In the rows, 128 means zero.
Each row of numbers stands for one element and depends on some of the facts below. Use the named rows to name the rest.

How the elements are related:
Φ(skistul, ferin); Φ(fluvon, klemis); Φ(nekli, votran)
Φ(drubren, flufogran); Φ(binu, fanu); Φ(fletrok, klosil)
Φ(klosil, fletrok); Φ(drogidru, brupos); Φ(trevuzu, breplol)
Φ(bini, gaflil); Φ(pebrun, flugrek); Φ(lafekom, breplol)
Φ(gastadre, pebrun); Φ(fanu, binu); Φ(fluple, kleki)
Φ(plegam, zazok); Φ(plegam, skisku); Φ(fufas, klezute)
Φ(dudun, stefo); Φ(dravek, gaflil); Φ(skadu, drubren)
Φ(razom, plistom); Φ(votran, vatos); Σ(stefo, 9)
Σ(difo, 571); Σ(skistul, 571); Σ(fluvon, 9)
Σ(vatos, 9); Σ(flimo, 9); Σ(motem, 9)
Σ(redrir, 9); Σ(gurom, 571); Σ(nekli, 571)
Σ(zazok, 9); Σ(grizor, 9); Σ(diplizen, 9)
Σ(fano, 571); Σ(drubren, 571); Σ(ploskidol, 9)
Σ(zife, 9); Σ(klukur, 571); Σ(brigro, 571)
Σ(binu, 9); Σ(vutuk, 9); Σ(redam, 571)
Σ(stebrok, 9); Σ(trubres, 9); Σ(flaplaton, 9)
Σ(ziplik, 9); Σ(nopan, 571); Σ(fletrok, 9)
Σ(druklu, 9); Σ(klosil, 571); Σ(drogidru, 9)
Σ(tepas, 9); Σ(skikur, 9); Σ(trevuzu, 9)
Σ(fastik, 571); Σ(doklim, 571); Σ(bini, 9)
Σ(plilom, 9); Σ(trigok, 571); Σ(plistom, 9)
Σ(plodrus, 571); Σ(klezute, 571); Σ(pebrun, 9)
Σ(belom, 571); Σ(lafekom, 9); Σ(brupos, 9)
Σ(skisku, 571); Σ(stoflen, 571); Σ(flozafa, 9)
Σ(zezir, 571); Σ(babrakul, 571); Σ(dalin, 9)
Σ(gesim, 9); Σ(tudre, 571); Σ(brovor, 9)
Σ(kleki, 9); Σ(gastadre, 9); Σ(fanu, 9)
Σ(fluple, 571); Σ(plegam, 571); Σ(mubomuk, 9)
Σ(klemis, 9); Σ(ferin, 571); Σ(fufas, 9)
Σ(dudun, 9); Σ(dravek, 9); Σ(breplol, 571)
Σ(naskinor, 571); Σ(gaflil, 9); Σ(ploflar, 9)
Σ(flugrek, 9); Σ(skadu, 9); Σ(skuzogir, 571)
Σ(kliflo, 571); Σ(tristom, 9); Σ(nalek, 9)
Σ(trabro, 9); Σ(runel, 9); Σ(skopi, 9)
Σ(vaskos, 571); Σ(zagugres, 571); Σ(razom, 571)
Σ(drezer, 571); Σ(dumes, 9); Σ(votran, 9)
Σ(flufogran, 571); Σ(planu, 9); Σ(nisaster, 571)
Σ(kadren, 571); Σ(bogi, 571); Δ(stefo, kizir)
Δ(gifis, druklu); Δ(vatos, flugrek); Δ(gurom, drisol)
Δ(zazok, fluvon); Δ(grizor, ferin); Δ(klamur, lafekom)
Δ(fano, ziplik); Δ(drubren, mubomuk); Δ(ploskidol, diplizen)
Δ(klukur, stodro); Δ(brobrur, plegam); Δ(brigro, loflel)
Δ(fakil, skopi); Δ(redam, drubren); Δ(plefla, kleki)
Δ(stebrok, tudre); Δ(trubres, klamur); Δ(ziplik, redam)
Δ(nopan, brupos); Δ(fletrok, zagugres); Δ(druklu, brovor)
Δ(drogidru, ploskidol); Δ(trigok, bini); Δ(plistom, plilom)
Δ(riplukas, difo); Δ(belom, grizor); Δ(stafek, rutri)
Δ(lafekom, stafek); Δ(stoflen, vaskos); Δ(flozafa, breplol)
Δ(babrakul, vubir); Δ(dalin, nopan); Δ(tudre, dumes)
Δ(delan, dalin); Δ(postobak, razom); Δ(fluple, tugak)
Δ(mubomuk, vatri); Δ(vatri, trigok); Δ(klemis, motem)
Δ(ferin, kostas); Δ(dudun, tristom); Δ(dravek, doklim)
Δ(breplol, kadren); Δ(naskinor, fanu); Δ(gaflil, badrom)
Δ(flugrek, flela); Δ(tristom, vave); Δ(givu, postobak)
Δ(nalek, fluple); Δ(trabro, runel); Δ(bustom, givu)
Δ(runel, brobrur); Δ(loflel, nisaster); Δ(skopi, bustom)
Δ(zagugres, delan); Δ(vusku, briklifem); Δ(votran, gifis)
Δ(flufogran, noker); Δ(bogi, pleskik); μ(stefo, dudun)
μ(kostas, drezer); μ(gifis, razom); μ(pliken, noker)
μ(skistul, ferin); μ(fluvon, pliken); μ(motem, runel)
μ(redrir, vutuk); μ(nekli, votran); μ(zazok, skisku)
μ(diplizen, tristom); μ(drubren, flufogran); μ(badrom, rutri)
μ(zife, trigok); μ(brobrur, briklifem); μ(redam, zazok)
μ(stebrok, vubir); μ(trubres, rivok); μ(flaplaton, tepas)
μ(ziplik, plodrus); μ(foston, tudre); μ(klosil, fletrok)
μ(drogidru, drubren); μ(trigok, kliflo); μ(plistom, gifis)
μ(riplukas, bogi); μ(klezute, binu); μ(stafek, kostas)
μ(lafekom, trevuzu); μ(brupos, skadu); μ(pleskik, klemis)
μ(babrakul, klukur); μ(gesim, nisaster); μ(tudre, nogra)
μ(noker, pleskik); μ(fanu, fufas); μ(lopla, givu)
μ(lera, badrom); μ(plegam, redam); μ(vave, tugak)
μ(ferin, stefo); μ(fufas, lopla); μ(dravek, bini)
μ(breplol, lafekom); μ(gaflil, dravek); μ(tugak, lumi)
μ(skuzogir, fastik); μ(kliflo, stoflen); μ(tristom, flaplaton)
μ(givu, klezute); μ(rutri, fakil); μ(loflel, stebrok)
μ(zagugres, belom); μ(razom, vidobar); μ(votran, vatos)
μ(flufogran, brupos); μ(nisaster, dumes); χ(gifis, redam)
χ(skistul, vidobar); χ(vatos, klosil); χ(flimo, tafla)
χ(motem, belom); χ(redrir, tugak); χ(tafla, razom)
χ(numalol, skisku); χ(zazok, dumes); χ(klamur, brupos)
χ(fano, plodrus); χ(drubren, pivor); χ(ploskidol, nalek)
χ(briklifem, klukur); χ(zife, trubres); χ(binu, pebrun)
χ(redam, loflel); χ(stebrok, flimo); χ(trubres, gifis)
χ(flaplaton, stafek); χ(druklu, pleskik); χ(klosil, drisol)
χ(drogidru, drubren); χ(rivok, fano); χ(tepas, trigok)
χ(skikur, dravek); χ(bini, drogidru); χ(plodrus, ploflar)
χ(stafek, givu); χ(skisku, flela); χ(tudre, plegam)
χ(delan, flugrek); χ(gastadre, postobak); χ(volemis, naskinor)
χ(pivor, binu); χ(plegam, rivok); χ(mubomuk, drezer)
χ(klemis, druklu); χ(fufas, kadren); χ(breplol, klamur)
χ(naskinor, debul); χ(lumi, stoflen); χ(tugak, breplol)
χ(flugrek, tepas); χ(givu, pliken); χ(nalek, stefo)
χ(loflel, fakil); χ(skopi, bogi); χ(debul, runel)
χ(drisol, numalol); χ(zagugres, vutuk); χ(flufogran, zagugres)
χ(kadren, briklifem); χ(bogi, vatos)

Some elements and their rows:
zazok: [127 118 152 117 122 138 121 130  98 120 128 128 131 102 144 104 131 145
 153 125 128 114 114 121 134 123 107]
vatos: [127 119 126 114 118 144 116 138  99 119 127 128 126 118 175 104 128 109
 155 124 124 118 119 105 131 124 106]
flugrek: [123 118 137 121 120 139 117 130  95 121 129 129 134 101 138 109 142 156
 158 125 127 114 116 118 128 123 107]
flela: [124 118 124 116 121 120 147 126 164 118 127 159 135 147 134 153 108 111
 115 124 156 115 114 112 126 136 109]
babrakul: [130 118 130 126 123 125 120 127 105 121 133 127 127 104 131 155 176 109
 111 133 127 145 119 104 123 125 155]
debul: [129 118 129 134 116 119 137 129 149 119 128 142 122 121 134 124 111 117
 108 126 145 134 115 140 124 124 112]
skikur: [131 119 142 115 120 118 135 129 129 120 127 142 133 109 144 105 110 169
 114 124 129 114 115 146 123 125 112]
postobak: [136 117 130 208 116 143 108 127  93 123 128 125 129 100 128 147 155 117
 138 126 127 118 141 104 138 130 125]
gastadre: [131 118 142 114 120 118 135 129 130 120 127 142 133 109 144 106 110 169
 114 124 129 114 115 146 124 125 112]
trevuzu: [136 118 146 117 117 132 118 129 156 120 127 143 125 108 144 103 106 145
 110 124 130 114 115 138 127 133 106]
brobrur: [123 118 135 136 122 129 142 132  94 119 128 128 130 116 131 146 187 113
 136 133 136 137 118 109 131 124 109]
nisaster: [150 117 131 122 119 119 117 127 164 122 127 140 119 110 134 132 117 109
 109 129 131 138 115 116 122 123 138]
nekli: [139 118 130 117 122 116 130 127 152 120 127 138 127 115 131 149 136 110
 110 130 129 156 115 111 121 124 173]
klezute: [157 117 133 125 118 122 111 127 173 123 128 140 117 107 136 121 110 109
 109 129 133 130 115 119 124 123 125]
klamur: [123 119 128 130 122 126 142 145  96 120 136 153 116 109 134 153 213 110
 112 172 132 122 121 124 132 126 112]
vutuk: [131 118 139 120 116 138 114 129 165 120 127 146 126 108 140 103 105 148
 108 124 130 115 115 132 124 138 105]
kadren: [150 118 127 122 119 117 116 127 159 123 127 141 119 107 133 138 115 110
 109 128 132 138 116 122 122 123 137]
dudun: [127 118 146 126 118 153 110 130 102 122 129 129 125 100 144 103 121 131
 154 124 128 116 118 116 136 126 106]
vusku: [124 118 130 145 117 130 127 129 103 118 127 129 123 109 134 129 137 111
 141 127 142 124 122 119 130 124 107]
skopi: [143 118 126 116 118 129 113 128  97 122 128 123 138 103 165 109 182 122
 169 128 127 117 134 105 136 126 127]

Name these rows:
No name comes twice in this set of rows, the named rows included.
[125 118 127 114 122 117 153 126 153 119 127 153 132 147 139 146 109 112
 117 124 152 115 115 116 128 129 110] | numalol
[123 119 136 157 119 138 135 130  93 119 127 134 126 117 128 131 189 110
 145 132 138 133 116 117 121 124 127] | loflel
[151 118 160 117 117 135 123 133 112 124 127 149 118 110 147 103 108 155
 131 124 134 115 116 153 122 125 112] | bini
[125 118 152 114 125 116 156 131 136 120 127 127 151 105 150 119 124 222
 109 124 127 134 116 129 136 124 121] | zife
[136 118 122 115 123 116 143 128 152 119 127 140 131 144 147 149 127 113
 109 125 125 125 115 105 121 123 176] | klosil
[124 120 134 121 127 120 167 146  96 118 133 150 121 118 133 162 235 110
 109 172 130 138 115 118 128 124 111] | stafek
[154 118 131 115 125 123 117 127 186 122 131 153 121 124 139 141 110 115
 108 124 143 114 115 106 131 129 113] | skisku
[136 118 153 114 120 121 133 129 135 120 127 139 130 109 145 103 109 160
 112 124 130 114 115 144 127 126 109] | flaplaton
[124 118 139 135 117 163 107 132  98 123 131 131 125 100 138 103 135 130
 146 126 127 116 120 110 135 129 108] | runel
[152 118 146 224 116 149 107 127  95 122 128 123 128 100 129 144 169 116
 143 127 125 116 146 105 156 131 130] | givu
[126 118 128 119 116 133 112 135 137 122 127 143 130 114 140 112 107 212
 108 124 128 121 115 123 122 135 111] | ploflar

Now the same elements, written a new way:
Named rows:
stodro: [129 129 147 147 133 129 143 120 126 120 133 138 127 128 112 120 131 121
 126 119 116 131 135 130 128 127 120 127 130]
tafla: [132 122 144 134 129 144 120 121 133 126 120 126 130 119 126 124 132 119
 131 134 120 131 125 123 129 129 131 128 127]
tristom: [129 130 109 131 124 106 124 149 126 122 133 132 124 128 117 141 129 123
 122 124 136 128 130 140 127 131 125 124 111]
vave: [129 126 134 147 134 132 141 123 136 118 135 141 127 133 117 115 144 126
 126 121 115 130 148 132 126 134 126 128 125]
diplizen: [129 132 104 139 128 115 138 149 129 114 139 143 121 137 107 132 140 128
 115 109 130 128 151 147 122 127 123 123 117]
gifis: [131 116 163 137 127 152 133 137 148 135 125 130 126 112 134 137 126 124
 136 132 125 142 127 142 126 135 130 130 132]
trubres: [132 121 110 119 119 130 107 167 150 135 122 125 126 113 141 146 137 128
 131 139 147 135 126 148 124 144 141 126 108]
zife: [131 125 108 125 123 130 120 155 141 122 128 132 123 126 121 140 139 128
 123 124 135 130 141 147 123 129 133 124 116]
trigok: [120 130  65  86 124 122 160  65 133 123 153 116 153 139  54 131 103 178
 176 144 104  89 152 109 121 104 124 132 206]
zezir: [122 138 132 124 133 138 143 110 122 139 129 128 134 138 153 110 129 148
 130 128 133 124 128 115 128 132 129 136 147]
foston: [129 122 124 135 132 125 126 123 142 127 131 133 132 127 129 118 144 127
 134 137 121 128 136 129 129 144 134 128 119]
bustom: [131 131 144 144 131 129 123 129 128 137 128 131 132 120 124 127 137 114
 129 135 129 131 124 116 134 142 128 130 116]
gurom: [123 134 126 116 131 133 127 112 126 146 123 120 138 131 167 112 129 148
 138 143 140 122 117 110 131 143 136 136 139]
ploflar: [131 133 108 128 126 104 122 146 122 119 131 131 124 126 112 142 127 123
 122 122 137 128 128 142 130 129 125 125 114]
brupos: [134 141 148 151 125 135 136 152 100 141 142 135 118 138  72 175 116  97
 106 107 138 122 133 106 135 114 105 126 121]
skikur: [132 129 116 126 123 125 118 150 127 122 125 129 123 122 117 139 129 119
 121 121 134 130 128 139 126 122 127 124 119]
pleskik: [129 126 168 151 131 123 147 116 113 122 133 133 124 126 107 132 111 109
 126 120 114 137 121 125 130 116 111 127 131]
loflel: [130 118 145 135 129 149 129 135 153 131 125 132 128 118 135 129 139 128
 136 134 122 136 137 140 126 140 135 129 127]
fluvon: [130 131 103 138 128 115 138 150 130 114 139 143 121 137 107 132 141 128
 116 110 129 126 151 148 122 127 123 123 118]
fletrok: [129 119 105 127 118  75 115 151 127 106 113 127 130 109 172 106 130 135
 131 143 146 149 105 159 117 143 139 123  90]

Rows to name:
No name comes twice in this set of rows, the named rows included.
[131 123 152 144 131 148 136 121 132 119 128 135 125 127 115 123 136 119
 123 122 113 135 141 126 126 120 125 128 131] | briklifem
[111 112 114  71 143 159 137  78 145 124 151 109 131 151 130 108 115 144
 138 138  88  86 133 150 127  92 126 129 179] | drubren
[126 131 132 112 128 155 119 113 130 144 115 116 137 128 170 112 133 146
 133 143 138 125 119 105 128 133 140 137 142] | naskinor
[122 135 131 124 132 136 143 110 125 138 131 128 133 140 156 110 132 149
 130 130 131 124 132 114 127 134 130 136 144] | fastik
[132 125 139 130 120 122 121 145 113 124 124 123 121 120 110 152 109 108
 120 123 133 134 114 131 128 110 119 123 119] | tepas
[127 139 135 117 133 137 131 106 130 129 125 124 130 137 153 117 136 147
 124 130 130 132 138 112 132 125 137 140 146] | plodrus
[122 135 167 130 129 129 148 103 101 142 127 120 130 132 143 127  98 131
 130 128 131 131 105 106 131 115 115 135 149] | klezute
[131 128 111 123 117 110 101 152 132 142 109 122 122 111 130 143 120 114
 134 122 132 141 112 121 130 128 133 119 115] | vatos
[129 128 160 153 132 125 146 120 119 122 132 137 125 128 114 125 125 113
 123 118 116 137 130 126 128 122 116 128 127] | rutri
[129 131 110 129 125 108 124 148 122 122 132 132 125 127 113 139 126 123
 124 122 137 127 126 142 128 129 124 123 115] | planu
[135 141 118 134 122 139 107 162 127 151 129 128 125 123  99 163 139 104
 117 121 141 125 134 109 135 130 127 127 116] | skopi
[124 132 125 115 126 145 119 115 137 151 111 120 134 127 173 110 134 145
 139 133 131 133 123 101 128 137 143 134 144] | bogi
[132 124 144 123 117 112 107 145 110 134 118 112 124 110 119 159  98 103
 127 135 139 136  93 124 132 114 121 124 114] | klemis
[128 143 133 128 136 146 146 108 134 120 130 134 127 147 145 110 150 152
 115 115 125 133 159 118 127 121 135 141 149] | plegam
[125 128 130 127 127 137 140 117 135 118 112 130 135 128 199  75 147 160
 126 133 134 145 133 129 113 135 142 136 131] | zagugres

